Here is a tiny trained network, its code and every weight. The questions are about switching its units off for an input and a class, where a switched-off unit gives its printed mean instead of its output.

import numpy as np


def w(rows, s, z=0):
    codes = np.array(rows[::2]) - 128.0
    scale = np.full(codes.shape[1], s)
    scale[-1] = z or s
    return codes * scale


def norm(h):
    return h / np.sqrt((h * h).mean(-1, keepdims=True) + 1e-5)


def f(y):
    return np.maximum(y, 0)


def log_softmax(a):
    a = a - a.max(-1, keepdims=True)
    return a - np.log(np.exp(a).sum(-1, keepdims=True))


def net(x, mask):
    res = np.array(x, float).reshape(1, 6) / 4 @ E
    u = 0
    for l in range(4):
        y = f(norm(res) @ A[l][:, :-1].T + A[l][:, -1])
        res = res + np.where(mask[u : u + 7], y, B[l][:, -1]) @ B[l][:, :-1]
        u += 7
    return log_softmax(norm(res)[-1] @ U[:, :-1].T + U[:, -1])


A, B = {}, {}
E = w([
[73,179,182,8,89,106],'x0',
[18,149,196,187,155,202],'x1',
[118,168,173,154,89,78],'x2',
[140,120,119,87,42,89],'x3',
[109,191,58,141,111,99],'x4',
[105,73,148,140,110,97],'x5',
],0.016)
A[0] = w([
[149,92,119,185,225,182,60],'L0N1',
[123,252,76,129,131,119,111],'L0N2',
[237,135,80,102,134,54,104],'L0N3',
[111,157,222,68,197,84,147],'L0N4',
[217,187,138,94,178,168,30],'L0N5',
[122,136,76,20,125,196,168],'L0N6',
[199,123,208,148,72,148,255],'L0N7',
],0.045,0.0063)
B[0] = w([
[149,110,109,178,203,216,238],'L0N1',
[33,216,71,172,142,144,231],'L0N2',
[204,51,63,148,68,93,254],'L0N3',
[103,144,252,99,131,108,222],'L0N4',
[134,91,71,170,218,108,179],'L0N5',
[113,38,241,59,126,76,205],'L0N6',
[57,87,206,127,161,99,189],'L0N7',
],0.043,0.027)
A[1] = w([
[252,94,128,75,107,110,51],'L1N1',
[188,200,124,141,35,121,74],'L1N2',
[171,148,175,147,150,229,1],'L1N3',
[226,75,126,93,103,79,78],'L1N4',
[162,199,82,140,76,150,139],'L1N5',
[222,96,123,91,116,157,32],'L1N6',
[157,121,159,123,225,205,34],'L1N7',
],0.034,0.0037)
B[1] = w([
[150,16,82,47,54,86,190],'L1N1',
[114,155,148,246,55,188,141],'L1N2',
[115,125,212,156,248,174,203],'L1N3',
[253,122,171,179,42,92,217],'L1N4',
[87,137,35,158,92,103,153],'L1N5',
[95,12,97,56,108,46,170],'L1N6',
[110,66,147,133,212,193,249],'L1N7',
],0.031,0.019)
A[2] = w([
[173,201,174,2,136,107,33],'L2N1',
[172,168,102,55,132,120,1],'L2N2',
[126,168,230,78,69,94,5],'L2N3',
[103,190,201,39,72,102,35],'L2N4',
[177,169,127,74,128,157,1],'L2N5',
[189,172,170,16,40,158,71],'L2N6',
[137,138,112,86,119,148,44],'L2N7',
],0.035,0.0027)
B[2] = w([
[78,243,2,163,123,37,179],'L2N1',
[142,95,151,111,136,174,128],'L2N2',
[91,204,118,68,82,113,250],'L2N3',
[116,146,139,26,127,163,237],'L2N4',
[123,130,120,118,135,115,128],'L2N5',
[116,132,113,153,212,185,161],'L2N6',
[113,121,129,127,134,111,128],'L2N7',
],0.036,0.018)
A[3] = w([
[227,254,71,31,80,147,95],'L3N1',
[203,173,124,62,68,173,74],'L3N2',
[187,201,41,3,130,139,32],'L3N3',
[140,155,70,40,145,133,46],'L3N4',
[202,161,112,83,59,127,74],'L3N5',
[72,95,150,170,101,16,244],'L3N6',
[217,43,223,108,99,63,4],'L3N7',
],0.027,0.003)
B[3] = w([
[95,59,170,92,75,250,164],'L3N1',
[62,101,126,185,127,159,145],'L3N2',
[81,126,158,197,86,158,160],'L3N3',
[80,108,147,149,94,140,156],'L3N4',
[86,103,155,187,145,138,164],'L3N5',
[143,106,220,153,134,200,247],'L3N6',
[190,172,108,155,2,190,251],'L3N7',
],0.035,0.016)
U = w([
[111,121,143,179,227,191,216],'0',
[92,196,210,70,100,104,185],'1',
[126,223,3,186,114,151,1],'2',
[211,25,138,135,63,81,114],'3',
],0.021,0.004)

Each question gives the input, the list of numbers given to net, and the class t.
The units are the neurons (one row each of A and B). Each row of codes is followed by its name. A weight is (code - 128) times the scale printed after its matrix; where a second scale follows, it is the last column's (A, B and U).
mask holds one flag per neuron, layer by layer. A switched-off neuron (its flag False) gives its mean, the last column of its row in B, instead of its output. The means were averaged over made-up inputs and are rounded, as every weight is.
A unit's drop is (log p(t) with every unit on - log p(t) with that unit switched off) / (log p(t) with every unit on - log p(t) with every unit switched off).
The circuit of an input: a set's keep is (log p(t) with only the set's units on - log p(t) with every unit switched off) / (log p(t) with every unit on - log p(t) with every unit switched off). Starting from the 12 units with the biggest drops (on a tie, the unit counted first), units are removed one at a time, each time the one whose removal leaves the highest keep (on an exact tie, the one counted first), for as long as the keep stays at least 0.8.
circuit, biggest first: the units of the circuit, biggest drop first
top k neurons: the k neurons with the biggest drops, biggest first
k most important neurons of layer l: the k neurons of layer l with the biggest drops, biggest first
drop of u: that unit's drop, to one decimal
input [-1,-2,-7,4,8,-2], class 3: 2 most important neurons of layer 0 -> (L0N3, L0N6)
input [-6,-7,6,-1,-1,-7], class 3: circuit, biggest first -> (L0N3)
input [1,-4,7,-3,6,5], class 2: circuit, biggest first -> (L0N2, L0N6)
input [-3,7,5,7,-2,6], class 1: top 4 neurons -> (L0N1, L0N3, L0N5, L1N7)
input [2,-2,-7,-2,-7,-5], class 3: top 3 neurons -> (L0N6, L0N2, L3N7)
input [-1,7,-6,8,5,-6], class 1: top 2 neurons -> (L0N6, L0N1)
input [1,3,7,4,7,3], class 2: top 2 neurons -> (L0N6, L0N4)
input [1,-4,-4,-7,-1,4], class 3: 3 most important neurons of layer 1 -> (L1N6, L1N1, L1N4)
input [-1,-6,7,-4,8,3], class 2: top 2 neurons -> (L0N2, L0N6)
input [5,4,-3,-4,7,-6], class 1: top 2 neurons -> (L0N1, L0N6)
input [-4,3,-3,2,7,-4], class 2: top 2 neurons -> (L0N2, L0N4)
input [-6,-8,3,-2,0,-8], class 3: drop of L0N3 -> 4.2
input [-2,-1,-4,0,6,5], class 3: drop of L0N3 -> 0.5
input [5,-4,2,4,-6,6], class 1: circuit, biggest first -> (L0N4)
input [-3,-5,-4,-4,2,7], class 3: drop of L0N3 -> 0.3
input [-5,4,8,1,4,-6], class 2: drop of L0N2 -> 0.4
